Here is a tiny trained network, its code and every weight. The questions are about switching its units off for an input and a target symbol, where a switched-off unit gives its printed mean instead of its output.

import numpy as np


def w(rows, s, z=0):
    codes = np.array(rows[::2]) - 128.0
    scale = np.full(codes.shape[1], s)
    scale[-1] = z or s
    return codes * scale


def norm(h):
    return h / np.sqrt((h * h).mean(-1, keepdims=True) + 1e-5)


def f(y):
    return y / 2 * (1 + np.tanh(0.7978845608 * (y + 0.044715 * y**3)))


def softmax(a):
    e = np.exp(a - a.max(-1, keepdims=True))
    return e / e.sum(-1, keepdims=True)


def log_softmax(a):
    a = a - a.max(-1, keepdims=True)
    return a - np.log(np.exp(a).sum(-1, keepdims=True))


def net(x, mask):
    ids = ['βγεζλμφ'.index(c) for c in x.split()]
    T = len(ids)
    res = E[ids] + P[:T]
    u = 0
    for l in range(2):
        q, k, v = (norm(res) @ M[l].T for M in (Q, K, V))
        z = softmax(np.where(np.tri(T) > 0, q @ k.T / 3**0.5, -1e9)) @ v
        res = res + np.where(mask[u], z, O[l][:, -1]) @ O[l][:, :-1]
        u += 1
        y = f(norm(res) @ A[l][:, :-1].T + A[l][:, -1])
        res = res + np.where(mask[u : u + 4], y, B[l][:, -1]) @ B[l][:, :-1]
        u += 4
    return log_softmax(norm(res)[-1] @ U[:, :-1].T + U[:, -1])


Q, K, V, O, A, B = {}, {}, {}, {}, {}, {}
E = w([
[78,98,210],'β',
[60,117,92],'γ',
[161,24,149],'ε',
[129,142,51],'ζ',
[147,115,80],'λ',
[182,238,254],'μ',
[44,185,129],'φ',
],0.0077)
P = w([
[254,171,149],'0',
[7,21,241],'1',
[6,61,211],'2',
[59,62,115],'3',
[60,69,100],'4',
[68,70,93],'5',
[70,69,97],'6',
[78,69,91],'7',
],0.0028)
Q[0] = w([
[57,19,161],'0.h0',
[127,231,136],'0.h0',
[255,104,57],'0.h0',
],0.0078)
K[0] = w([
[209,215,62],'0.h0',
[105,122,233],'0.h0',
[80,1,72],'0.h0',
],0.0063)
V[0] = w([
[252,84,97],'0.h0',
[221,16,205],'0.h0',
[213,223,30],'0.h0',
],0.0038)
O[0] = w([
[136,138,9,2],'0.h0',
[111,18,3,183],'0.h0',
[158,251,54,4],'0.h0',
],0.0046,0.00069)
A[0] = w([
[37,148,57,245],'0.n0',
[169,252,10,3],'0.n1',
[172,95,130,191],'0.n2',
[189,13,241,137],'0.n3',
],0.0048,0.0036)
B[0] = w([
[172,60,118,252],'0.n0',
[2,189,46,104],'0.n1',
[129,122,39,169],'0.n2',
[115,184,45,237],'0.n3',
],0.0066,0.0029)
Q[1] = w([
[3,66,121],'1.h0',
[254,209,105],'1.h0',
[144,103,67],'1.h0',
],0.0073)
K[1] = w([
[254,180,23],'1.h0',
[17,24,183],'1.h0',
[101,61,46],'1.h0',
],0.0062)
V[1] = w([
[53,94,212],'1.h0',
[3,104,134],'1.h0',
[45,124,40],'1.h0',
],0.0051)
O[1] = w([
[16,144,236,209],'1.h0',
[47,33,253,106],'1.h0',
[142,29,152,7],'1.h0',
],0.004,0.0011)
A[1] = w([
[200,208,132,15],'1.n0',
[128,146,137,2],'1.n1',
[211,147,42,62],'1.n2',
[136,237,254,75],'1.n3',
],0.008,0.004)
B[1] = w([
[152,151,133,128],'1.n0',
[59,22,63,100],'1.n1',
[2,128,140,143],'1.n2',
[210,126,112,255],'1.n3',
],0.0081,0.0051)
U = w([
[57,47,158,14],'β',
[255,192,134,253],'γ',
[180,58,56,32],'ε',
[33,222,37,143],'ζ',
[100,150,111,116],'λ',
[42,83,109,151],'μ',
[213,85,194,64],'φ',
],0.0094,0.0053)

Each question gives the input, a string of symbols that net reads in full, and the target symbol t.
The units are the heads (3 rows each of Q, K, V and O) and the neurons (one row each of A and B). Each row of codes is followed by its name. A weight is (code - 128) times the scale printed after its matrix; where a second scale follows, it is the last column's (O, A, B and U).
mask holds one flag per unit, layer by layer, with each layer's heads first. A switched-off unit (its flag False) gives its mean, the last column of its rows in O or B, instead of its output. The means were averaged over made-up inputs and are rounded, as every weight is.
A unit's drop is (log p(t) with every unit on - log p(t) with that unit switched off) / (log p(t) with every unit on - log p(t) with every unit switched off).
The circuit of an input: a set's keep is (log p(t) with only the set's units on - log p(t) with every unit switched off) / (log p(t) with every unit on - log p(t) with every unit switched off). Starting from all 10 units, units are removed one at a time, each time the one whose removal leaves the highest keep (on an exact tie, the one counted first), for as long as the keep stays at least 0.8.
units of the circuit, in order: the units of the circuit, biggest drop first
most important unit: the unit with the biggest drop
k most important neurons: the k neurons with the biggest drops, biggest first
top k neurons in layer l: the k neurons of layer l with the biggest drops, biggest first
drop of u: that unit's drop, to one decimal
input γ β μ ζ ε, target μ: units of the circuit, in order : [0.n3, 1.n2, 1.n3, 0.h0]
input ζ ε ε, target ζ: most important unit : 0.h0
input μ φ γ ζ, target φ: top 3 neurons in layer 0 : [0.n0, 0.n3, 0.n2]
input μ μ μ β ζ, target μ: units of the circuit, in order : [1.n3, 1.n2, 0.n3]
input φ ζ β, target γ: units of the circuit, in order : [0.h0, 1.n3]
input γ ζ γ, target γ: units of the circuit, in order : [0.h0, 1.n2]
input λ μ μ μ μ β, target ε: units of the circuit, in order : [1.h0, 0.h0]
input β γ λ, target β: units of the circuit, in order : [1.h0, 1.n3]
input φ μ φ, target γ: units of the circuit, in order : [0.h0, 1.n3, 1.n2]
input γ ε ε, target γ: 3 most important neurons : [0.n0, 0.n3, 1.n2]
input β β ε β β μ γ, target β: units of the circuit, in order : [1.h0, 0.h0]
input φ ε γ ε β, target γ: 2 most important neurons : [1.n3, 1.n2]
input μ β ε β β, target ζ: units of the circuit, in order : [1.h0, 1.n3]
input μ ζ μ μ φ λ ε β, target ζ: units of the circuit, in order : [0.n3, 1.n3, 1.h0]
input μ ε β λ μ μ λ λ, target μ: units of the circuit, in order : [1.n2, 1.n3]
input μ γ λ, target μ: units of the circuit, in order : [1.n3]
input λ ε φ, target ε: 2 most important neurons : [0.n0, 0.n1]
input β φ μ β μ φ, target μ: 2 most important neurons : [0.n0, 1.n3]
input ε φ μ ε ε ζ ζ φ, target β: 2 most important neurons : [1.n3, 0.n3]
input μ ζ ζ, target μ: most important unit : 1.n2
input ε μ μ ζ μ λ ε, target μ: 4 most important neurons : [1.n2, 1.n3, 0.n3, 0.n0]
input γ γ ε, target γ: 2 most important neurons : [0.n3, 0.n0]
input β γ ζ, target β: drop of 1.h0 : 0.2
input φ μ φ μ φ, target γ: drop of 0.h0 : 1.0
input ε μ μ β ε φ, target β: drop of 0.n3 : 0.2
input β ε ε φ, target μ: drop of 1.n3 : 0.2
input β β ε γ, target β: units of the circuit, in order : [1.h0]
